Below are the code and all the weights of a small trained network. Each question names an input and a target symbol and asks about switching units off, where a switched-off unit gives its printed mean instead of its output.

import numpy as np


def w(rows, s, z=0):
    codes = np.array(rows[::2]) - 128.0
    scale = np.full(codes.shape[1], s)
    scale[-1] = z or s
    return codes * scale


def norm(h):
    return h / np.sqrt((h * h).mean(-1, keepdims=True) + 1e-5)


def softmax(a):
    e = np.exp(a - a.max(-1, keepdims=True))
    return e / e.sum(-1, keepdims=True)


def log_softmax(a):
    a = a - a.max(-1, keepdims=True)
    return a - np.log(np.exp(a).sum(-1, keepdims=True))


def net(x, mask):
    ids = ['αδεζθλμξτψω'.index(c) for c in x.split()]
    T = len(ids)
    res = E[ids] + P[:T]
    u = 0
    for l in range(2):
        r = norm(res)
        for j in range(3):
            rows = slice(3 * j, 3 * j + 3)
            q, k, v = (r @ M[l][rows].T for M in (Q, K, V))
            z = softmax(np.where(np.tri(T) > 0, q @ k.T / 3**0.5, -1e9)) @ v
            o = O[l][rows]
            res = res + np.where(mask[u + j], z, o[:, -1]) @ o[:, :-1]
        u += 3
    return log_softmax(norm(res)[-1] @ U[:, :-1].T + U[:, -1])


Q, K, V, O = {}, {}, {}, {}
E = w([
[160,82,95,173,137,166,224,135,166,250,115],'α',
[178,157,115,125,51,120,140,70,133,122,112],'δ',
[131,157,109,144,123,140,156,47,123,131,154],'ε',
[143,108,45,46,57,132,107,104,62,187,164],'ζ',
[210,126,149,70,117,183,162,146,80,90,203],'θ',
[179,129,164,67,116,212,46,118,208,55,62],'λ',
[88,222,206,72,143,96,123,123,117,211,156],'μ',
[44,135,54,114,198,202,98,42,179,79,221],'ξ',
[54,104,175,168,61,103,110,194,163,101,187],'τ',
[74,53,240,163,147,142,113,62,18,93,51],'ψ',
[144,186,67,196,195,77,96,240,49,72,54],'ω',
],0.0022)
P = w([
[54,166,158,160,96,201,254,140,105,106,47],'0',
[137,128,123,67,132,151,220,127,164,139,127],'1',
[119,154,146,153,99,176,79,131,93,122,129],'2',
[152,103,123,82,155,105,124,132,156,142,137],'3',
[158,143,143,206,129,126,8,120,104,152,143],'4',
[168,95,99,66,163,75,98,119,163,162,167],'5',
],0.0027)
Q[0] = w([
[68,134,182,59,109,246,142,137,97,80,116],'L0H0',
[153,155,195,199,108,250,17,161,76,162,198],'L0H0',
[84,108,182,141,5,134,126,76,174,153,189],'L0H0',
[181,162,141,211,111,196,9,114,112,199,174],'L0H1',
[103,98,190,118,160,162,89,100,85,87,138],'L0H1',
[133,165,118,150,65,102,93,101,109,178,122],'L0H1',
[98,172,163,84,47,215,151,63,125,88,128],'L0H2',
[111,161,46,16,116,28,253,162,210,60,93],'L0H2',
[143,109,104,95,179,73,214,158,176,105,153],'L0H2',
],0.0054)
K[0] = w([
[59,161,197,129,108,182,229,165,136,96,95],'L0H0',
[71,132,254,144,188,143,60,184,75,46,170],'L0H0',
[91,63,236,105,78,123,118,84,184,130,230],'L0H0',
[177,101,138,208,144,131,9,105,109,167,180],'L0H1',
[79,135,180,149,137,152,91,107,60,38,109],'L0H1',
[210,129,102,122,163,96,71,82,146,142,160],'L0H1',
[19,76,166,93,129,152,203,125,125,84,39],'L0H2',
[127,165,86,155,123,182,252,198,148,189,143],'L0H2',
[152,148,115,150,138,145,187,151,193,152,166],'L0H2',
],0.0053)
V[0] = w([
[198,191,138,73,143,166,101,107,119,139,127],'L0H0',
[45,102,76,211,87,99,99,62,73,163,119],'L0H0',
[157,151,149,221,57,123,97,85,157,202,43],'L0H0',
[158,118,106,55,133,147,131,17,165,88,250],'L0H1',
[55,122,91,204,124,117,110,64,179,178,64],'L0H1',
[71,194,129,112,103,134,82,76,99,60,89],'L0H1',
[142,102,116,170,192,198,71,208,192,185,94],'L0H2',
[54,24,245,121,215,166,119,118,86,117,58],'L0H2',
[192,60,142,166,110,69,157,64,32,137,116],'L0H2',
],0.0023)
O[0] = w([
[118,103,71,164,63,86,118,115,129,85,131,125],'L0H0',
[119,112,94,50,193,242,79,180,164,160,148,78],'L0H0',
[150,45,101,90,147,187,112,165,229,168,26,175],'L0H0',
[118,114,102,204,88,94,109,176,117,225,72,17],'L0H1',
[187,132,185,75,115,120,113,170,51,38,175,179],'L0H1',
[174,95,127,130,164,131,211,160,140,211,154,8],'L0H1',
[110,135,69,216,54,109,216,163,124,246,154,201],'L0H2',
[72,4,68,107,88,76,64,68,42,165,67,156],'L0H2',
[118,46,223,150,237,128,159,124,84,100,145,99],'L0H2',
],0.0022,0.0012)
Q[1] = w([
[108,146,83,67,109,103,162,100,83,105,140],'L1H0',
[79,128,115,23,118,86,235,138,131,87,124],'L1H0',
[143,95,93,110,184,43,171,141,190,112,119],'L1H0',
[27,136,111,113,72,218,110,153,116,55,130],'L1H1',
[91,22,161,67,167,87,124,167,142,73,158],'L1H1',
[129,194,106,254,86,231,42,225,142,164,167],'L1H1',
[170,59,140,77,208,64,198,172,165,71,135],'L1H2',
[148,112,141,87,69,38,207,123,105,105,157],'L1H2',
[83,154,79,38,194,152,168,82,89,155,30],'L1H2',
],0.0061)
K[1] = w([
[52,138,163,106,129,185,181,79,101,99,85],'L1H0',
[81,122,171,97,107,159,242,84,158,104,129],'L1H0',
[104,61,170,99,66,165,158,35,214,168,178],'L1H0',
[18,101,190,139,103,173,168,172,77,1,67],'L1H1',
[154,177,187,144,112,192,153,80,29,175,76],'L1H1',
[82,98,89,187,158,152,51,237,152,68,128],'L1H1',
[252,83,126,104,64,134,172,126,115,139,151],'L1H2',
[213,122,169,128,147,98,188,107,212,85,141],'L1H2',
[107,109,114,101,111,202,236,84,77,96,35],'L1H2',
],0.0058)
V[1] = w([
[170,181,62,214,215,170,118,200,88,92,48],'L1H0',
[88,119,131,124,120,59,121,197,168,228,88],'L1H0',
[112,211,134,122,179,69,171,237,89,54,43],'L1H0',
[156,102,211,127,87,178,75,206,93,96,5],'L1H1',
[124,174,63,153,171,164,61,6,191,69,113],'L1H1',
[75,139,227,110,45,55,103,175,228,95,199],'L1H1',
[112,220,176,17,140,36,132,116,156,203,165],'L1H2',
[14,156,205,166,162,123,157,108,199,124,78],'L1H2',
[106,7,35,43,126,142,150,167,132,66,162],'L1H2',
],0.0026)
O[1] = w([
[79,117,79,45,85,132,89,145,168,199,186,175],'L1H0',
[139,102,124,160,75,195,175,84,131,121,117,55],'L1H0',
[218,96,50,170,95,152,3,154,120,184,173,105],'L1H0',
[153,102,137,64,110,17,181,104,127,123,162,102],'L1H1',
[113,144,141,128,46,174,126,33,117,102,152,22],'L1H1',
[121,216,153,36,155,130,130,102,98,223,59,10],'L1H1',
[60,44,181,102,55,142,169,158,159,78,200,68],'L1H2',
[87,136,144,170,154,64,57,109,207,145,170,162],'L1H2',
[133,160,182,119,98,205,107,83,107,190,128,140],'L1H2',
],0.0033,0.0014)
U = w([
[124,69,96,201,158,175,203,177,186,182,91,103],'α',
[34,88,180,124,61,58,152,164,165,77,201,158],'δ',
[69,210,133,207,84,214,94,59,108,86,139,163],'ε',
[113,134,85,99,243,127,128,44,196,80,217,2],'ζ',
[92,22,165,133,165,106,85,67,42,121,74,171],'θ',
[188,115,166,45,119,219,168,169,59,91,167,132],'λ',
[211,127,156,79,150,137,74,125,230,48,74,43],'μ',
[137,80,37,115,73,122,28,168,99,202,171,172],'ξ',
[72,212,185,60,172,113,102,148,127,215,91,177],'τ',
[144,137,94,124,2,72,159,54,118,130,46,163],'ψ',
[161,198,96,179,177,47,147,182,48,48,124,101],'ω',
],0.0055,0.002)

Each question gives the input, a string of symbols that net reads in full, and the target symbol t.
The units are the heads (3 rows each of Q, K, V and O). Each row of codes is followed by its name. A weight is (code - 128) times the scale printed after its matrix; where a second scale follows, it is the last column's (O and U).
mask holds one flag per head, layer by layer. A switched-off head (its flag False) gives its mean, the last column of its rows in O, instead of its output. The means were averaged over made-up inputs and are rounded, as every weight is.
A unit's drop is (log p(t) with every unit on - log p(t) with that unit switched off) / (log p(t) with every unit on - log p(t) with every unit switched off).
The circuit of an input: a set's keep is (log p(t) with only the set's units on - log p(t) with every unit switched off) / (log p(t) with every unit on - log p(t) with every unit switched off). Starting from all 6 units, units are removed one at a time, each time the one whose removal leaves the highest keep (on an exact tie, the one counted first), for as long as the keep stays at least 0.8.
circuit, biggest first: the units of the circuit, biggest drop first
most important unit: the unit with the biggest drop
heads that matter: for each layer, one digit per head in row order, 1 if its drop is at least 0.15 and else 0, layers parted by /
input α θ θ, target ω: circuit, biggest first	[L0H1; L1H2; L0H0; L1H0]
input α τ ζ, target τ: circuit, biggest first	[L1H1]
input α α δ, target μ: circuit, biggest first	[L0H2; L0H0]
input α α ε, target ζ: heads that matter	111 / 111
input α ω θ ξ θ, target ε: circuit, biggest first	[L1H1; L0H1]
input μ α θ, target δ: circuit, biggest first	[L0H1; L1H2; L1H0]
input θ θ α δ ζ, target λ: circuit, biggest first	[L1H2; L0H2]
input λ α θ α θ, target ω: circuit, biggest first	[L1H2; L1H0; L0H0]
input μ θ τ λ δ, target τ: circuit, biggest first	[L1H1; L0H0]
input ζ θ τ α α, target τ: circuit, biggest first	[L1H1; L0H1]
input ξ μ θ θ α, target ω: circuit, biggest first	[L1H2; L0H1; L1H0]
input θ τ θ, target τ: heads that matter	010 / 010
input δ λ α, target ψ: circuit, biggest first	[L1H1; L0H0]
input ζ ξ λ ψ τ, target θ: most important unit	L0H2
input τ θ ζ, target τ: heads that matter	000 / 000
input ζ ω μ, target ξ: heads that matter	000 / 100
input α μ μ α θ, target δ: heads that matter	010 / 101
input τ ε α α μ, target δ: heads that matter	000 / 101
input τ μ λ, target τ: heads that matter	000 / 010
input ζ α α, target λ: heads that matter	110 / 011
input α ε α, target ζ: heads that matter	111 / 111
input ψ λ δ, target θ: circuit, biggest first	[L0H2]
input θ θ ξ μ ζ, target ε: heads that matter	000 / 110
